In the rows, 100 means zero.
Each row is followed by its class.
93, 87, 121, 102, 103, 108, 101, 56, 96, 106, 101, 137, 100, 89, 81, 123, 81, 118, 92, 109, 107, 98, 98, 71, 108, 130, 97	(32)
96, 98, 104, 102, 105, 98, 111, 84, 105, 102, 107, 104, 98, 95, 93, 116, 111, 99, 104, 105, 104, 100, 96, 90, 110, 104, 97	(37)
111, 107, 94, 99, 99, 102, 100, 116, 103, 98, 100, 86, 101, 102, 113, 108, 105, 97, 108, 97, 96, 105, 99, 117, 98, 85, 98	(32)
101, 97, 108, 100, 102, 99, 105, 75, 103, 101, 100, 109, 91, 100, 94, 110, 108, 98, 104, 100, 98, 104, 92, 79, 112, 104, 97	(33)
98, 96, 141, 100, 105, 100, 109, 78, 107, 104, 102, 124, 100, 97, 103, 108, 96, 117, 106, 120, 110, 113, 84, 84, 118, 130, 97	(40)
111, 108, 105, 104, 97, 99, 98, 87, 100, 101, 102, 96, 94, 104, 92, 105, 114, 91, 106, 97, 95, 97, 91, 85, 107, 78, 96	(33)
110, 100, 113, 98, 99, 109, 95, 76, 97, 100, 96, 116, 98, 99, 98, 121, 91, 100, 102, 104, 99, 105, 88, 87, 109, 96, 93	(32)
105, 99, 123, 98, 104, 101, 83, 73, 96, 106, 94, 129, 92, 112, 92, 96, 86, 104, 99, 103, 95, 102, 88, 71, 107, 86, 89	(40)
94, 103, 99, 99, 96, 102, 90, 92, 96, 96, 101, 108, 93, 109, 91, 121, 93, 100, 95, 107, 102, 92, 94, 94, 106, 94, 97	(25)
107, 107, 108, 99, 97, 100, 107, 90, 104, 98, 104, 100, 102, 99, 104, 122, 111, 101, 107, 108, 100, 103, 90, 99, 111, 100, 100	(33)
96, 100, 111, 102, 100, 100, 99, 89, 101, 104, 102, 115, 99, 102, 98, 101, 93, 106, 98, 113, 107, 98, 95, 93, 105, 113, 101	(40)
100, 81, 168, 99, 107, 110, 96, 29, 91, 112, 96, 171, 103, 89, 79, 106, 57, 145, 92, 127, 119, 102, 85, 36, 122, 149, 88	(33)
108, 100, 114, 99, 100, 101, 99, 72, 100, 100, 100, 115, 96, 99, 98, 131, 96, 107, 104, 106, 102, 104, 89, 84, 111, 101, 93	(40)
105, 109, 123, 100, 101, 102, 100, 88, 99, 102, 105, 114, 98, 107, 105, 108, 99, 105, 104, 113, 104, 100, 89, 91, 111, 94, 93	(40)
84, 86, 101, 97, 101, 94, 84, 83, 103, 101, 93, 126, 90, 113, 87, 95, 82, 100, 93, 100, 99, 108, 94, 86, 101, 110, 96	(40)
93, 107, 110, 101, 101, 101, 95, 85, 90, 103, 106, 121, 100, 99, 89, 129, 84, 111, 91, 117, 110, 87, 98, 95, 105, 110, 98	(25)
96, 100, 100, 99, 102, 100, 114, 90, 103, 102, 104, 96, 99, 92, 95, 117, 114, 97, 104, 100, 99, 103, 96, 95, 110, 113, 103	(37)
102, 97, 95, 99, 98, 100, 109, 90, 101, 93, 98, 96, 99, 91, 98, 124, 105, 99, 102, 94, 95, 105, 98, 98, 105, 103, 100	(37)
106, 105, 120, 98, 99, 102, 100, 81, 98, 102, 106, 116, 98, 105, 101, 107, 103, 105, 104, 115, 103, 97, 89, 83, 112, 98, 96	(32)
64, 86, 100, 92, 106, 88, 96, 82, 115, 100, 105, 129, 94, 112, 87, 114, 93, 104, 99, 119, 108, 117, 80, 94, 113, 150, 103	(40)
93, 107, 98, 99, 99, 98, 98, 104, 99, 97, 106, 102, 98, 104, 99, 117, 97, 99, 99, 113, 105, 96, 96, 111, 103, 104, 101	(25)
99, 109, 98, 100, 92, 97, 94, 115, 102, 98, 103, 96, 97, 113, 107, 105, 105, 93, 106, 109, 101, 100, 91, 110, 104, 88, 96	(40)
114, 104, 99, 101, 98, 102, 114, 95, 101, 98, 104, 80, 102, 92, 102, 123, 132, 94, 110, 93, 94, 100, 97, 97, 112, 86, 100	(37)
93, 100, 97, 101, 99, 99, 101, 83, 97, 102, 108, 107, 96, 102, 89, 124, 101, 101, 96, 107, 107, 93, 95, 92, 108, 109, 100	(25)
114, 104, 109, 100, 96, 102, 97, 85, 101, 103, 98, 101, 96, 105, 105, 112, 107, 99, 107, 96, 92, 106, 93, 87, 109, 81, 93	(32)
101, 99, 100, 97, 102, 100, 107, 94, 105, 97, 101, 98, 103, 98, 105, 118, 108, 101, 109, 101, 91, 111, 93, 101, 108, 104, 100	(33)
105, 103, 97, 99, 100, 99, 110, 97, 101, 98, 105, 93, 101, 93, 102, 120, 115, 98, 104, 97, 99, 105, 93, 103, 106, 102, 102	(37)

Each row is followed by its class. Each block has new classes.
110, 99, 103, 106, 138, 87, 92, 94, 99, 95, 101, 95, 108, 128, 91, 96, 95, 88, 100, 95, 96, 112, 104, 97, 103, 93, 104	lepal
100, 104, 135, 90, 120, 97, 91, 103, 87, 111, 88, 98, 104, 108, 99, 102, 104, 98, 94, 97, 89, 97, 99, 93, 103, 97, 84	sak
100, 104, 134, 114, 122, 102, 97, 99, 83, 95, 95, 94, 109, 113, 97, 99, 95, 105, 104, 99, 98, 104, 106, 95, 106, 96, 89	Vetib
105, 93, 75, 106, 116, 96, 92, 96, 105, 88, 93, 104, 103, 129, 79, 100, 90, 94, 100, 96, 95, 110, 107, 142, 98, 114, 66	lepal
105, 97, 110, 110, 128, 95, 92, 95, 96, 94, 97, 95, 107, 110, 93, 100, 92, 92, 98, 99, 98, 105, 107, 113, 101, 92, 92	lepal
105, 104, 115, 121, 126, 97, 96, 93, 96, 95, 96, 96, 108, 123, 86, 99, 96, 91, 108, 97, 100, 109, 105, 112, 104, 94, 91	lepal
102, 102, 119, 128, 122, 104, 100, 90, 96, 100, 104, 97, 104, 100, 89, 94, 98, 94, 118, 97, 100, 116, 102, 110, 101, 84, 95	lisi
110, 99, 101, 105, 132, 97, 99, 93, 96, 93, 103, 99, 101, 112, 85, 90, 96, 84, 114, 96, 94, 113, 104, 118, 98, 91, 86	vitib
109, 97, 73, 96, 121, 88, 92, 98, 104, 92, 96, 100, 104, 136, 82, 97, 92, 87, 100, 96, 97, 112, 108, 124, 99, 108, 80	lepal
106, 96, 102, 101, 134, 90, 88, 96, 103, 104, 93, 95, 101, 116, 89, 99, 96, 84, 95, 99, 92, 103, 104, 110, 101, 92, 93	lepal
